Here is a tiny trained network, its code and every weight. The questions are about switching its units off for an input and a target symbol, where a switched-off unit gives its printed mean instead of its output.

import numpy as np


def w(rows, s, z=0):
    codes = np.array(rows[::2]) - 128.0
    scale = np.full(codes.shape[1], s)
    scale[-1] = z or s
    return codes * scale


def norm(h):
    return h / np.sqrt((h * h).mean(-1, keepdims=True) + 1e-5)


def f(y):
    return np.maximum(y, 0)


def softmax(a):
    e = np.exp(a - a.max(-1, keepdims=True))
    return e / e.sum(-1, keepdims=True)


def log_softmax(a):
    a = a - a.max(-1, keepdims=True)
    return a - np.log(np.exp(a).sum(-1, keepdims=True))


def net(x, mask):
    ids = ['αβγμξπτφ'.index(c) for c in x.split()]
    T = len(ids)
    res = E[ids] + P[:T]
    q, k, v = (norm(res) @ M[0].T for M in (Q, K, V))
    z = softmax(np.where(np.tri(T) > 0, q @ k.T / 2**0.5, -1e9)) @ v
    res = res + np.where(mask[0], z, O[0][:, -1]) @ O[0][:, :-1]
    y = f(norm(res) @ A[0][:, :-1].T + A[0][:, -1])
    res = res + np.where(mask[1:25], y, B[0][:, -1]) @ B[0][:, :-1]
    return log_softmax(norm(res)[-1] @ U[:, :-1].T + U[:, -1])


Q, K, V, O, A, B = {}, {}, {}, {}, {}, {}
E = w([
[62,126,170,108],'α',
[144,146,17,57],'β',
[185,94,189,165],'γ',
[93,140,162,60],'μ',
[142,253,123,145],'ξ',
[139,99,117,172],'π',
[42,124,56,125],'τ',
[131,103,152,127],'φ',
],0.02)
P = w([
[100,121,254,250],'0',
[64,142,198,175],'1',
[91,155,147,145],'2',
[140,174,67,126],'3',
[140,180,75,137],'4',
[163,182,79,153],'5',
],0.007)
Q[0] = w([
[168,254,149,186],'head 1',
[161,142,226,79],'head 1',
],0.006)
K[0] = w([
[203,102,31,1],'head 1',
[103,78,94,144],'head 1',
],0.0038)
V[0] = w([
[136,249,137,169],'head 1',
[92,95,82,206],'head 1',
],0.013)
O[0] = w([
[137,250,121,209,4],'head 1',
[125,125,59,147,173],'head 1',
],0.02,0.0018)
A[0] = w([
[92,101,115,110,184],'neuron 1',
[127,186,170,153,2],'neuron 2',
[93,108,158,76,108],'neuron 3',
[137,46,133,79,97],'neuron 4',
[120,44,130,98,138],'neuron 5',
[139,140,67,120,40],'neuron 6',
[161,137,126,117,113],'neuron 7',
[155,201,113,150,56],'neuron 8',
[100,150,111,201,65],'neuron 9',
[88,159,93,111,126],'neuron 10',
[124,166,121,81,107],'neuron 11',
[111,4,125,82,85],'neuron 12',
[145,122,159,179,128],'neuron 13',
[151,134,166,64,113],'neuron 14',
[121,64,141,114,162],'neuron 15',
[94,79,91,181,186],'neuron 16',
[109,166,121,110,136],'neuron 17',
[69,171,118,175,41],'neuron 18',
[138,126,76,128,119],'neuron 19',
[142,235,132,179,109],'neuron 20',
[178,151,115,107,36],'neuron 21',
[148,217,128,132,78],'neuron 22',
[126,164,154,137,95],'neuron 23',
[113,133,125,137,82],'neuron 24',
],0.016,0.0062)
B[0] = w([
[179,38,135,132,183],'neuron 1',
[110,168,77,42,136],'neuron 2',
[253,104,38,150,178],'neuron 3',
[56,84,43,92,218],'neuron 4',
[68,115,96,37,226],'neuron 5',
[106,103,192,172,142],'neuron 6',
[123,116,171,130,133],'neuron 7',
[49,119,135,126,140],'neuron 8',
[155,157,131,75,140],'neuron 9',
[134,117,139,213,148],'neuron 10',
[122,217,153,184,144],'neuron 11',
[100,9,99,2,252],'neuron 12',
[156,128,77,127,160],'neuron 13',
[140,143,140,34,162],'neuron 14',
[73,95,76,99,214],'neuron 15',
[181,195,79,74,182],'neuron 16',
[186,155,173,193,143],'neuron 17',
[130,204,152,170,139],'neuron 18',
[112,63,219,115,148],'neuron 19',
[18,88,63,43,151],'neuron 20',
[137,120,164,162,131],'neuron 21',
[56,150,147,37,142],'neuron 22',
[117,146,146,102,136],'neuron 23',
[115,142,113,147,128],'neuron 24',
],0.0081,0.014)
U = w([
[42,224,120,99,190],'α',
[39,54,84,35,193],'β',
[162,155,252,28,65],'γ',
[77,113,132,131,3],'μ',
[8,66,192,203,142],'ξ',
[166,72,168,195,192],'π',
[200,191,4,115,35],'τ',
[122,149,29,187,123],'φ',
],0.011,0.0051)

Each question gives the input, a string of symbols that net reads in full, and the target symbol t.
The units are the heads (2 rows each of Q, K, V and O) and the neurons (one row each of A and B). Each row of codes is followed by its name. A weight is (code - 128) times the scale printed after its matrix; where a second scale follows, it is the last column's (O, A, B and U).
mask holds one flag per unit, heads first, then neurons. A switched-off unit (its flag False) gives its mean, the last column of its rows in O or B, instead of its output. The means were averaged over made-up inputs and are rounded, as every weight is.
A unit's drop is (log p(t) with every unit on - log p(t) with that unit switched off) / (log p(t) with every unit on - log p(t) with every unit switched off).
The circuit of an input: a set's keep is (log p(t) with only the set's units on - log p(t) with every unit switched off) / (log p(t) with every unit on - log p(t) with every unit switched off). Starting from the 12 units with the biggest drops (on a tie, the unit counted first), units are removed one at a time, each time the one whose removal leaves the highest keep (on an exact tie, the one counted first), for as long as the keep stays at least 0.8.
units of the circuit, in order: the units of the circuit, biggest drop first
most important unit: the unit with the biggest drop
top k neurons: the k neurons with the biggest drops, biggest first
drop of u: that unit's drop, to one decimal
input φ ξ φ γ, target α: units of the circuit, in order	(head 1; neuron 12; neuron 1; neuron 3)
input γ φ α γ γ, target π: units of the circuit, in order	(head 1; neuron 12; neuron 5; neuron 4)
input ξ φ β β π μ, target α: units of the circuit, in order	(head 1; neuron 12; neuron 11)
input π β π, target τ: units of the circuit, in order	(head 1; neuron 16; neuron 12; neuron 4)
input ξ γ φ, target α: units of the circuit, in order	(head 1; neuron 12; neuron 18)
input β φ γ μ π, target τ: top 3 neurons	(neuron 12; neuron 5; neuron 4)
input β τ φ π γ μ, target τ: top 3 neurons	(neuron 12; neuron 3; neuron 11)
input φ γ μ γ β, target γ: most important unit	neuron 4
input γ π γ μ, target τ: top 2 neurons	(neuron 12; neuron 3)
input μ μ φ μ β α, target γ: top 2 neurons	(neuron 4; neuron 12)
input φ γ τ α π β, target τ: top 2 neurons	(neuron 12; neuron 5)
input α τ γ β, target φ: top 2 neurons	(neuron 12; neuron 5)
input φ π μ γ μ, target γ: top 3 neurons	(neuron 14; neuron 4; neuron 15)
input φ τ μ τ α, target φ: top neuron	(neuron 12)
input μ γ γ, target γ: top 2 neurons	(neuron 4; neuron 12)
input φ φ μ γ γ β, target π: drop of neuron 15	0.6
input φ ξ φ β, target α: drop of head 1	1.4
input μ γ β μ, target γ: drop of neuron 4	0.1
